Below is a small trained network, with its code and all its weights. Each question gives an input and a class and asks what happens when units are switched off, that is, made to give their printed mean instead of their output.

import numpy as np


def w(rows, s, z=0):
    codes = np.array(rows[::2]) - 128.0
    scale = np.full(codes.shape[1], s)
    scale[-1] = z or s
    return codes * scale


def f(y):
    return np.maximum(y, 0)


def log_softmax(a):
    a = a - a.max(-1, keepdims=True)
    return a - np.log(np.exp(a).sum(-1, keepdims=True))


def net(x, mask):
    res = np.array(x, float).reshape(1, 6) / 4 @ E
    y = f(res @ A[0][:, :-1].T + A[0][:, -1])
    res = res + np.where(mask, y, B[0][:, -1]) @ B[0][:, :-1]
    return log_softmax(res[-1] @ U[:, :-1].T + U[:, -1])


A, B = {}, {}
E = w([
[127,144,174,112,38,189,66,125,148,246],'x0',
[122,172,110,120,127,127,105,147,92,133],'x1',
[122,122,124,155,148,114,104,147,144,131],'x2',
[182,106,179,155,165,80,130,93,46,182],'x3',
[69,173,200,132,170,126,206,193,131,162],'x4',
[55,174,94,210,99,122,153,34,101,138],'x5',
],0.013)
A[0] = w([
[145,120,78,119,223,95,193,115,123,85,132],'n0',
[163,93,213,160,145,49,103,97,59,170,83],'n1',
[92,99,159,142,56,170,107,167,129,218,132],'n2',
[149,133,169,136,93,143,101,109,138,196,141],'n3',
[141,108,111,137,242,74,232,117,32,56,142],'n4',
[128,98,183,111,183,51,156,96,43,208,85],'n5',
[178,99,145,56,153,158,122,234,136,125,133],'n6',
[41,141,99,150,71,83,128,85,113,132,101],'n7',
[37,126,72,205,112,124,176,76,107,171,118],'n8',
[102,123,60,139,159,151,164,161,154,48,127],'n9',
[150,149,214,156,158,83,149,113,96,146,106],'n10',
[180,76,52,143,85,138,71,106,93,55,92],'n11',
[85,175,105,165,109,49,156,22,98,146,124],'n12',
[193,63,84,151,144,125,110,100,43,172,112],'n13',
[187,160,150,42,147,143,136,148,166,106,118],'n14',
[94,139,171,116,65,189,110,146,160,235,139],'n15',
[126,149,96,100,154,146,63,176,98,134,153],'n16',
[189,139,170,144,89,105,81,84,152,248,146],'n17',
[190,88,166,68,114,129,141,193,130,102,126],'n18',
[56,146,168,100,153,100,202,205,135,200,91],'n19',
[184,122,52,175,98,112,51,74,161,89,115],'n20',
[64,151,110,238,101,134,154,61,156,128,133],'n21',
[31,135,88,77,142,192,103,106,194,100,103],'n22',
[63,188,195,171,157,113,255,226,107,112,111],'n23',
[135,125,171,69,162,109,72,135,138,99,136],'n24',
[177,80,171,120,160,126,108,179,136,106,93],'n25',
[192,118,181,148,138,42,99,103,69,152,117],'n26',
[64,167,145,111,206,184,230,137,144,169,119],'n27',
[168,82,138,89,163,147,142,184,139,140,104],'n28',
[105,126,188,89,73,130,50,80,144,196,133],'n29',
[135,102,65,103,169,30,168,136,71,39,138],'n30',
[29,159,47,83,56,168,120,191,234,72,84],'n31',
[67,142,159,171,161,159,236,233,85,198,119],'n32',
[231,118,22,126,105,143,24,42,152,87,122],'n33',
[163,140,156,170,92,111,107,153,108,176,112],'n34',
[192,110,118,24,181,123,120,186,132,142,138],'n35',
[105,104,93,173,157,160,116,150,134,126,157],'n36',
[149,144,87,123,203,70,168,105,84,48,141],'n37',
[127,126,91,80,95,172,126,119,79,99,88],'n38',
[90,148,102,123,85,127,108,157,220,100,103],'n39',
[81,101,72,95,64,159,146,183,181,85,100],'n40',
[162,105,58,93,87,127,88,115,114,95,120],'n41',
[188,71,84,154,116,97,128,122,70,164,90],'n42',
[142,145,120,123,142,116,147,122,161,141,2],'n43',
[194,103,149,71,115,90,79,166,141,109,115],'n44',
],0.01,0.0079)
B[0] = w([
[75,88,87,121,79,142,64,218,126,133,207],'n0',
[175,150,49,46,172,142,220,109,72,176,200],'n1',
[36,65,60,118,70,136,43,204,123,136,215],'n2',
[86,70,63,98,85,158,100,189,113,115,199],'n3',
[30,46,65,116,108,113,77,206,122,164,246],'n4',
[161,188,89,36,228,164,209,68,93,210,197],'n5',
[194,171,157,216,77,79,142,113,79,71,214],'n6',
[198,176,136,216,73,53,137,141,63,68,190],'n7',
[229,199,167,206,50,44,122,133,79,76,215],'n8',
[71,63,86,50,118,125,86,120,97,183,203],'n9',
[163,146,129,90,176,150,173,79,128,187,176],'n10',
[69,171,217,118,134,211,110,62,221,133,210],'n11',
[226,133,147,191,62,70,128,131,68,60,215],'n12',
[140,157,149,38,203,160,169,54,163,183,196],'n13',
[175,145,106,175,84,108,117,109,88,112,180],'n14',
[52,46,113,121,93,154,87,254,126,134,234],'n15',
[163,117,132,152,105,99,113,160,119,77,166],'n16',
[93,56,67,136,109,135,117,211,121,167,232],'n17',
[151,136,151,167,129,92,99,105,75,71,197],'n18',
[123,174,234,92,134,208,100,69,222,78,199],'n19',
[99,154,206,92,123,191,119,60,208,71,215],'n20',
[229,167,149,208,71,17,153,120,49,46,220],'n21',
[145,149,42,101,157,154,192,98,43,175,196],'n22',
[103,123,204,84,132,150,77,51,221,108,228],'n23',
[154,153,101,175,117,116,169,141,128,95,170],'n24',
[177,159,146,164,104,72,108,138,95,106,179],'n25',
[140,139,97,84,193,109,212,134,106,195,198],'n26',
[111,185,211,107,127,183,123,96,212,77,199],'n27',
[155,148,131,176,120,104,124,149,96,87,179],'n28',
[82,79,121,116,85,145,58,178,114,94,222],'n29',
[65,46,94,153,94,114,87,212,103,180,227],'n30',
[168,152,20,16,243,191,218,60,19,244,241],'n31',
[128,151,225,122,173,167,86,64,234,137,215],'n32',
[63,180,228,133,137,216,95,76,242,106,255],'n33',
[105,135,105,98,132,120,111,137,95,131,171],'n34',
[215,228,129,174,69,70,112,161,60,63,209],'n35',
[110,165,114,109,96,120,150,155,120,101,155],'n36',
[85,75,107,101,82,135,56,211,77,162,219],'n37',
[141,104,149,142,169,163,121,137,135,141,153],'n38',
[163,134,66,87,233,140,138,122,74,125,187],'n39',
[129,160,69,106,144,115,162,116,91,179,198],'n40',
[118,156,205,123,136,134,107,75,187,117,192],'n41',
[131,149,159,92,177,172,182,56,151,120,176],'n42',
[152,116,117,110,99,132,124,131,115,139,128],'n43',
[188,165,170,164,109,67,104,117,94,86,195],'n44',
],0.0077,0.018)
U = w([
[13,18,67,115,78,102,53,254,108,107,109],'0',
[237,168,161,214,71,20,122,165,54,30,82],'1',
[71,148,228,89,159,164,98,92,234,63,2],'2',
[156,129,43,31,235,129,215,124,49,167,176],'3',
],0.01,0.0026)

Each question gives the input, the list of numbers given to net, and the class t.
The units are the neurons (one row each of A and B). Each row of codes is followed by its name. A weight is (code - 128) times the scale printed after its matrix; where a second scale follows, it is the last column's (A, B and U).
mask holds one flag per neuron, in row order. A switched-off neuron (its flag False) gives its mean, the last column of its row in B, instead of its output. The means were averaged over made-up inputs and are rounded, as every weight is.
A unit's drop is (log p(t) with every unit on - log p(t) with that unit switched off) / (log p(t) with every unit on - log p(t) with every unit switched off).
The circuit of an input: a set's keep is (log p(t) with only the set's units on - log p(t) with every unit switched off) / (log p(t) with every unit on - log p(t) with every unit switched off). Starting from the 12 units with the biggest drops (on a tie, the unit counted first), units are removed one at a time, each time the one whose removal leaves the highest keep (on an exact tie, the one counted first), for as long as the keep stays at least 0.8.
units of the circuit, in order: the units of the circuit, biggest drop first
k most important neurons: the k neurons with the biggest drops, biggest first
drop of u: that unit's drop, to one decimal
input [-4,7,1,-6,-3,7], class 1: units of the circuit, in order : n21
input [1,-8,0,-7,-7,3], class 2: 3 most important neurons : n33; n20; n11
input [1,-5,2,0,3,-3], class 1: 3 most important neurons : n33; n11; n20
input [-7,4,-4,8,-5,7], class 3: 3 most important neurons : n5; n13; n1
input [6,-4,6,-7,8,-8], class 1: 2 most important neurons : n6; n35
input [-7,-8,6,-4,8,-6], class 2: 4 most important neurons : n23; n19; n32; n27
input [-4,-4,-2,0,6,7], class 1: 3 most important neurons : n21; n8; n12
input [-7,3,2,2,-7,6], class 0: 4 most important neurons : n30; n4; n37; n0
input [5,5,5,6,0,-6], class 1: 2 most important neurons : n31; n35
input [6,-2,1,-6,-7,3], class 2: 2 most important neurons : n33; n20
input [-5,5,-1,5,2,1], class 0: 2 most important neurons : n4; n31
input [5,-1,8,2,-8,8], class 1: 4 most important neurons : n21; n12; n8; n7
input [5,2,2,4,6,0], class 2: 2 most important neurons : n32; n19
input [-4,-3,2,-7,4,5], class 3: units of the circuit, in order : n31
input [-8,-7,2,3,-8,-6], class 0: 3 most important neurons : n30; n4; n37
input [5,2,-4,-3,-8,8], class 1: 3 most important neurons : n21; n7; n8
input [-3,5,0,6,7,3], class 2: 2 most important neurons : n23; n32
input [6,2,-6,-7,-4,-4], class 3: drop of n31 : 2.2
input [-6,-2,3,6,-2,4], class 0: drop of n0 : 0.9
input [3,-3,4,-8,-7,-7], class 3: drop of n27 : 0.1
input [-6,-4,7,5,4,5], class 0: drop of n4 : 4.1
